Here is a tiny trained network, its code and every weight. The questions are about switching its units off for an input and a target symbol, where a switched-off unit gives its printed mean instead of its output.

import numpy as np


def w(rows, s, z=0):
    codes = np.array(rows[::2]) - 128.0
    scale = np.full(codes.shape[1], s)
    scale[-1] = z or s
    return codes * scale


def norm(h):
    return h / np.sqrt((h * h).mean(-1, keepdims=True) + 1e-5)


def f(y):
    return y / 2 * (1 + np.tanh(0.7978845608 * (y + 0.044715 * y**3)))


def softmax(a):
    e = np.exp(a - a.max(-1, keepdims=True))
    return e / e.sum(-1, keepdims=True)


def log_softmax(a):
    a = a - a.max(-1, keepdims=True)
    return a - np.log(np.exp(a).sum(-1, keepdims=True))


def net(x, mask):
    ids = ['βδηθμξπτφψω'.index(c) for c in x.split()]
    T = len(ids)
    res = E[ids] + P[:T]
    u = 0
    for l in range(3):
        q, k, v = (norm(res) @ M[l].T for M in (Q, K, V))
        z = softmax(np.where(np.tri(T) > 0, q @ k.T / 2**0.5, -1e9)) @ v
        res = res + np.where(mask[u], z, O[l][:, -1]) @ O[l][:, :-1]
        u += 1
        y = f(norm(res) @ A[l][:, :-1].T + A[l][:, -1])
        res = res + np.where(mask[u : u + 4], y, B[l][:, -1]) @ B[l][:, :-1]
        u += 4
    return log_softmax(norm(res)[-1] @ U[:, :-1].T + U[:, -1])


Q, K, V, O, A, B = {}, {}, {}, {}, {}, {}
E = w([
[145,79,83,158,152,178,173,50,90,145,228],'β',
[184,73,113,99,93,83,119,103,140,175,158],'δ',
[156,47,115,153,46,79,138,100,127,184,123],'η',
[99,112,96,108,29,52,134,84,151,156,159],'θ',
[154,79,174,85,96,62,71,96,97,193,124],'μ',
[247,96,145,139,168,160,186,153,174,135,179],'ξ',
[176,145,166,87,66,118,135,144,147,214,132],'π',
[108,81,154,113,39,119,82,147,184,127,179],'τ',
[129,127,123,25,115,79,116,146,171,86,186],'φ',
[164,147,76,70,70,48,188,118,112,129,90],'ψ',
[142,153,253,147,146,125,175,123,18,111,153],'ω',
],0.013)
P = w([
[109,32,102,63,83,154,181,208,83,208,209],'0',
[124,51,179,72,143,105,193,66,220,186,148],'1',
[132,57,145,66,80,157,154,135,127,136,110],'2',
[142,128,63,146,122,97,87,183,140,183,187],'3',
[143,97,180,104,133,106,153,47,208,136,119],'4',
[154,90,142,74,66,204,112,125,115,94,92],'5',
[186,163,52,172,129,110,36,163,115,140,162],'6',
[162,140,186,140,121,121,123,26,194,86,100],'7',
[157,141,131,103,59,221,93,135,109,43,79],'8',
[200,219,57,209,116,119,8,179,106,81,146],'9',
[191,184,187,167,88,105,95,64,179,44,82],'10',
],0.014)
Q[0] = w([
[39,114,2,105,163,240,81,214,29,159,98],'0.h0',
[170,93,140,77,47,201,142,129,90,61,147],'0.h0',
],0.0093)
K[0] = w([
[91,9,96,104,184,107,179,80,119,229,196],'0.h0',
[162,134,143,193,150,165,146,105,112,89,160],'0.h0',
],0.012)
V[0] = w([
[233,171,155,139,131,208,163,243,236,111,152],'0.h0',
[79,208,102,3,72,115,66,129,181,236,118],'0.h0',
],0.005)
O[0] = w([
[10,235,76,80,189,233,98,125,204,233,71,251],'0.h0',
[184,254,174,158,38,152,200,189,194,122,213,104],'0.h0',
],0.0065,0.0015)
A[0] = w([
[65,117,143,99,153,60,122,83,143,119,96,116],'0.n0',
[83,54,79,222,170,46,119,160,15,94,161,3],'0.n1',
[87,158,107,164,140,132,133,223,97,147,165,126],'0.n2',
[118,153,87,253,206,63,138,160,186,177,124,105],'0.n3',
],0.0069,0.0061)
B[0] = w([
[163,92,122,102,91,231,168,195,153,157,79,190],'0.n0',
[61,237,2,158,202,110,27,101,240,206,133,233],'0.n1',
[115,144,59,98,150,105,78,156,42,164,197,254],'0.n2',
[209,115,65,42,128,248,63,127,83,174,132,225],'0.n3',
],0.007,0.00087)
Q[1] = w([
[51,146,84,100,136,168,97,199,108,130,130],'1.h0',
[70,56,89,126,125,104,118,214,9,113,103],'1.h0',
],0.011)
K[1] = w([
[123,79,105,88,166,158,196,115,174,186,218],'1.h0',
[144,52,156,118,136,109,169,108,149,244,194],'1.h0',
],0.011)
V[1] = w([
[169,145,78,187,103,120,230,94,59,239,39],'1.h0',
[95,51,186,255,59,179,49,141,175,199,150],'1.h0',
],0.0061)
O[1] = w([
[220,192,70,134,85,143,155,72,83,199,28,180],'1.h0',
[121,82,156,246,112,155,97,152,152,203,90,247],'1.h0',
],0.011,0.0013)
A[1] = w([
[77,255,104,163,126,72,111,162,85,155,105,101],'1.n0',
[195,109,5,95,101,111,142,217,23,167,43,194],'1.n1',
[120,252,180,30,145,43,173,95,177,40,206,1],'1.n2',
[67,178,173,212,169,224,221,165,35,129,62,62],'1.n3',
],0.0048,0.0049)
B[1] = w([
[190,128,109,105,131,201,79,164,85,182,224,134],'1.n0',
[86,92,176,74,147,185,66,125,176,102,255,254],'1.n1',
[151,107,45,41,180,55,137,34,66,121,27,153],'1.n2',
[137,123,202,96,86,170,155,18,161,90,170,122],'1.n3',
],0.0062,0.0052)
Q[2] = w([
[112,61,177,52,69,255,78,73,149,85,108],'2.h0',
[112,104,75,106,108,158,132,251,56,132,84],'2.h0',
],0.0095)
K[2] = w([
[174,185,137,207,249,225,116,89,91,48,125],'2.h0',
[108,94,110,126,192,117,255,114,155,174,190],'2.h0',
],0.0091)
V[2] = w([
[203,117,193,41,158,61,106,254,167,169,71],'2.h0',
[103,204,229,139,183,124,107,161,2,150,80],'2.h0',
],0.0062)
O[2] = w([
[174,154,180,163,224,91,100,43,142,105,58,109],'2.h0',
[224,86,255,90,97,218,159,115,128,142,120,2],'2.h0',
],0.008,0.0051)
A[2] = w([
[119,88,137,128,126,99,153,87,182,131,141,83],'2.n0',
[118,112,76,119,107,156,118,207,27,147,214,149],'2.n1',
[149,62,221,59,102,193,226,130,99,73,64,2],'2.n2',
[53,102,94,101,179,191,124,138,149,145,4,117],'2.n3',
],0.013,0.0086)
B[2] = w([
[132,141,134,109,137,152,105,167,102,102,122,153],'2.n0',
[96,128,153,136,115,108,141,88,80,215,209,247],'2.n1',
[132,136,133,114,70,254,113,134,55,68,111,180],'2.n2',
[90,170,140,159,177,92,155,138,84,116,85,157],'2.n3',
],0.022,0.015)
U = w([
[87,104,182,121,107,111,185,105,103,156,159,148],'β',
[165,186,35,147,164,131,9,178,92,143,159,139],'δ',
[131,61,86,159,119,124,126,109,152,128,89,254],'η',
[135,156,101,185,78,92,184,184,109,70,154,33],'θ',
[169,104,215,162,128,81,143,119,103,89,124,15],'μ',
[82,147,134,157,155,117,146,141,109,123,74,218],'ξ',
[119,183,157,128,119,165,151,100,190,156,109,56],'π',
[74,103,161,171,135,158,112,163,180,121,131,47],'τ',
[88,118,161,74,161,118,115,115,146,79,150,27],'φ',
[158,140,95,90,115,103,161,82,118,115,104,96],'ψ',
[117,130,156,112,106,182,130,135,94,106,108,203],'ω',
],0.013,0.0023)

Each question gives the input, a string of symbols that net reads in full, and the target symbol t.
The units are the heads (2 rows each of Q, K, V and O) and the neurons (one row each of A and B). Each row of codes is followed by its name. A weight is (code - 128) times the scale printed after its matrix; where a second scale follows, it is the last column's (O, A, B and U).
mask holds one flag per unit, layer by layer, with each layer's heads first. A switched-off unit (its flag False) gives its mean, the last column of its rows in O or B, instead of its output. The means were averaged over made-up inputs and are rounded, as every weight is.
A unit's drop is (log p(t) with every unit on - log p(t) with that unit switched off) / (log p(t) with every unit on - log p(t) with every unit switched off).
The circuit of an input: a set's keep is (log p(t) with only the set's units on - log p(t) with every unit switched off) / (log p(t) with every unit on - log p(t) with every unit switched off). Starting from the 12 units with the biggest drops (on a tie, the unit counted first), units are removed one at a time, each time the one whose removal leaves the highest keep (on an exact tie, the one counted first), for as long as the keep stays at least 0.8.
circuit, biggest first: the units of the circuit, biggest drop first
unit that matters most: the unit with the biggest drop
k most important neurons: the k neurons with the biggest drops, biggest first
k most important neurons of layer l: the k neurons of layer l with the biggest drops, biggest first
input ψ θ τ ω β β ω β β μ β, target μ: circuit, biggest first	[2.n1 2.n2 2.h0 1.n1]
input η ω π π β, target π: 2 most important neurons	[2.n1 2.n2]
input β δ β ω ψ ω ω ξ π, target ξ: unit that matters most	2.n3
input β η β ψ ψ π ξ ξ θ β β, target θ: 2 most important neurons	[2.n1 2.n2]
input β φ η η τ, target τ: circuit, biggest first	[1.h0 2.n1]
input π η φ η θ, target φ: circuit, biggest first	[1.h0 2.n1]
input ξ η τ, target ξ: 2 most important neurons	[2.n3 2.n1]
input η β τ τ ω ω ψ, target β: circuit, biggest first	[2.n1 1.n1]
input ω φ η η ψ, target ψ: circuit, biggest first	[2.n1 1.h0]
input π η δ θ μ ω ω φ, target ω: circuit, biggest first	[2.h0 2.n2]
input η ξ β η β, target η: 3 most important neurons	[2.n1 2.n2 2.n3]
input ξ ψ β β η η β π, target π: circuit, biggest first	[2.n1 2.n2]
input ξ θ μ, target ξ: 2 most important neurons	[2.n3 2.n1]
input φ φ ξ μ ω θ ψ ξ, target ψ: circuit, biggest first	[1.h0 2.n1]
input β π β π π φ ξ τ θ ω ψ, target ω: 2 most important neurons	[0.n0 2.n2]
input β β φ ξ ξ, target φ: unit that matters most	1.h0
input η β β θ β, target θ: circuit, biggest first	[0.h0 2.n1 1.n1]
input η β η ω θ μ ω δ ψ τ, target β: circuit, biggest first	[2.n1 0.n1]
input φ ξ η ξ β β π, target β: 2 most important neurons	[2.n1 1.n1]
input ψ ω β μ ω ω δ, target β: unit that matters most	1.n1
input β φ η ξ φ η ξ δ φ ω, target β: 2 most important neurons	[2.n1 1.n0]
input ξ β η θ η, target θ: circuit, biggest first	[0.h0 2.n1]
input ξ η β μ θ π δ ψ η β θ, target θ: circuit, biggest first	[2.n1 0.h0]
input φ ξ τ δ β ξ β μ θ η τ, target τ: 2 most important neurons of layer 2	[2.n1 2.n2]
input θ π φ β ω ω φ ω β β φ, target φ: 3 most important neurons	[2.n1 2.n2 1.n2]
input τ π ω ψ ψ θ ω β π η, target β: 3 most important neurons	[2.n1 1.n1 0.n3]
input θ η ψ ω τ ω ω η, target ω: unit that matters most	2.h0
input φ φ β η ξ β π δ φ ψ φ, target ψ: 2 most important neurons of layer 1	[1.n2 1.n1]
